Here is a tiny trained network, its code and every weight. The questions are about switching its units off for an input and a target symbol, where a switched-off unit gives its printed mean instead of its output.

import numpy as np


def w(rows, s, z=0):
    codes = np.array(rows[::2]) - 128.0
    scale = np.full(codes.shape[1], s)
    scale[-1] = z or s
    return codes * scale


def f(y):
    return y / 2 * (1 + np.tanh(0.7978845608 * (y + 0.044715 * y**3)))


def softmax(a):
    e = np.exp(a - a.max(-1, keepdims=True))
    return e / e.sum(-1, keepdims=True)


def log_softmax(a):
    a = a - a.max(-1, keepdims=True)
    return a - np.log(np.exp(a).sum(-1, keepdims=True))


def net(x, mask):
    ids = ['ΞΠΦαβεητω'.index(c) for c in x.split()]
    T = len(ids)
    res = E[ids] + P[:T]
    r = res
    for j in range(3):
        rows = slice(2 * j, 2 * j + 2)
        q, k, v = (r @ M[0][rows].T for M in (Q, K, V))
        z = softmax(np.where(np.tri(T) > 0, q @ k.T / 2**0.5, -1e9)) @ v
        o = O[0][rows]
        res = res + np.where(mask[j], z, o[:, -1]) @ o[:, :-1]
    y = f(res @ A[0][:, :-1].T + A[0][:, -1])
    res = res + np.where(mask[3:19], y, B[0][:, -1]) @ B[0][:, :-1]
    return log_softmax(res[-1] @ U[:, :-1].T + U[:, -1])


Q, K, V, O, A, B = {}, {}, {}, {}, {}, {}
E = w([
[114,218,166,103],'Ξ',
[47,139,122,40],'Π',
[94,86,153,166],'Φ',
[199,251,165,48],'α',
[169,151,161,41],'β',
[118,36,89,56],'ε',
[140,124,79,96],'η',
[151,156,19,225],'τ',
[52,34,197,64],'ω',
],0.016)
P = w([
[3,157,74,97],'0',
[16,140,81,40],'1',
[53,123,101,68],'2',
[81,111,123,126],'3',
[89,95,125,128],'4',
[106,94,138,143],'5',
[119,85,147,169],'6',
[105,90,131,142],'7',
[97,95,131,158],'8',
],0.0059)
Q[0] = w([
[157,218,242,128],'H0',
[116,115,99,244],'H0',
[97,207,202,2],'H1',
[100,143,187,35],'H1',
[228,75,18,167],'H2',
[163,149,172,50],'H2',
],0.0094)
K[0] = w([
[129,135,61,187],'H0',
[104,175,139,92],'H0',
[160,130,248,99],'H1',
[118,78,201,161],'H1',
[12,144,224,107],'H2',
[162,70,179,147],'H2',
],0.011)
V[0] = w([
[210,176,95,170],'H0',
[166,193,100,211],'H0',
[61,60,215,91],'H1',
[125,77,151,242],'H1',
[255,122,236,92],'H2',
[113,199,195,182],'H2',
],0.0088)
O[0] = w([
[110,174,58,42,29],'H0',
[100,168,90,86,30],'H0',
[160,121,225,152,254],'H1',
[36,144,156,162,19],'H1',
[146,98,162,2,52],'H2',
[10,194,144,73,83],'H2',
],0.0076,0.0067)
A[0] = w([
[101,96,150,184,113],'N0',
[74,64,80,134,154],'N1',
[128,87,129,156,123],'N2',
[136,93,168,167,176],'N3',
[169,180,150,50,193],'N4',
[137,201,112,7,207],'N5',
[68,198,122,152,192],'N6',
[63,116,108,155,85],'N7',
[216,125,139,119,75],'N8',
[130,150,151,144,195],'N9',
[65,192,168,84,111],'N10',
[153,159,101,92,33],'N11',
[145,152,134,152,207],'N12',
[188,111,97,164,254],'N13',
[56,44,89,106,125],'N14',
[205,110,146,127,247],'N15',
],0.011,0.0055)
B[0] = w([
[117,212,151,120,189],'N0',
[242,168,150,140,149],'N1',
[149,161,166,99,169],'N2',
[141,145,161,40,230],'N3',
[77,143,127,50,196],'N4',
[78,192,68,161,194],'N5',
[71,100,146,183,170],'N6',
[179,237,206,168,139],'N7',
[164,140,194,118,187],'N8',
[67,95,145,109,168],'N9',
[134,218,212,254,147],'N10',
[200,230,166,188,132],'N11',
[71,30,92,144,170],'N12',
[120,63,79,124,210],'N13',
[247,176,169,176,143],'N14',
[118,111,94,83,253],'N15',
],0.0061,0.013)
U = w([
[28,118,99,155,122],'Ξ',
[112,103,133,149,92],'Π',
[211,195,185,187,49],'Φ',
[193,225,132,108,34],'α',
[74,115,92,15,167],'β',
[255,116,113,127,163],'ε',
[144,77,40,107,255],'η',
[228,196,85,195,146],'τ',
[183,161,221,125,114],'ω',
],0.0086,0.005)

Each question gives the input, a string of symbols that net reads in full, and the target symbol t.
The units are the heads (2 rows each of Q, K, V and O) and the neurons (one row each of A and B). Each row of codes is followed by its name. A weight is (code - 128) times the scale printed after its matrix; where a second scale follows, it is the last column's (O, A, B and U).
mask holds one flag per unit, heads first, then neurons. A switched-off unit (its flag False) gives its mean, the last column of its rows in O or B, instead of its output. The means were averaged over made-up inputs and are rounded, as every weight is.
A unit's drop is (log p(t) with every unit on - log p(t) with that unit switched off) / (log p(t) with every unit on - log p(t) with every unit switched off).
The circuit of an input: a set's keep is (log p(t) with only the set's units on - log p(t) with every unit switched off) / (log p(t) with every unit on - log p(t) with every unit switched off). Starting from the 12 units with the biggest drops (on a tie, the unit counted first), units are removed one at a time, each time the one whose removal leaves the highest keep (on an exact tie, the one counted first), for as long as the keep stays at least 0.8.
units of the circuit, in order: the units of the circuit, biggest drop first
most important unit: the unit with the biggest drop
top k neurons: the k neurons with the biggest drops, biggest first
heads that matter: for each layer, one digit per head in row order, 1 if its drop is at least 0.15 and else 0, layers parted by /
drop of u: that unit's drop, to one decimal
input α ε β, target ε: units of the circuit, in order : (H2, H1)
input τ β Π τ β Ξ ε, target ε: top 2 neurons : (N14, N1)
input Φ τ ω β ω α, target α: units of the circuit, in order : (H0, N11)
input Ξ τ α ε, target ε: units of the circuit, in order : (N14, N1, H1)
input β η Ξ ω, target ω: most important unit : H1
input ω ω Ξ ω τ τ α ω ε, target ω: heads that matter : 110
input Ξ β τ τ Φ, target τ: heads that matter : 010
input Ξ Ξ ω β τ Ξ ω Φ, target Φ: heads that matter : 011
input ε α ε Φ α Ξ β Π Ξ, target β: heads that matter : 001
input β α τ Φ β α, target α: heads that matter : 100
input Ξ Φ β β β, target β: heads that matter : 001
input β β Ξ, target β: heads that matter : 011
input Ξ ω β Π, target ω: heads that matter : 110
input β Π τ Π Ξ β, target β: units of the circuit, in order : (H0)
input Ξ β Ξ β α, target β: units of the circuit, in order : (N4, H2)
input τ β ω Π ε Φ, target Φ: drop of N0 : 0.2
input α η Ξ, target η: drop of N3 : 0.1
input η Ξ η Ξ Ξ, target η: drop of H1 : 0.2
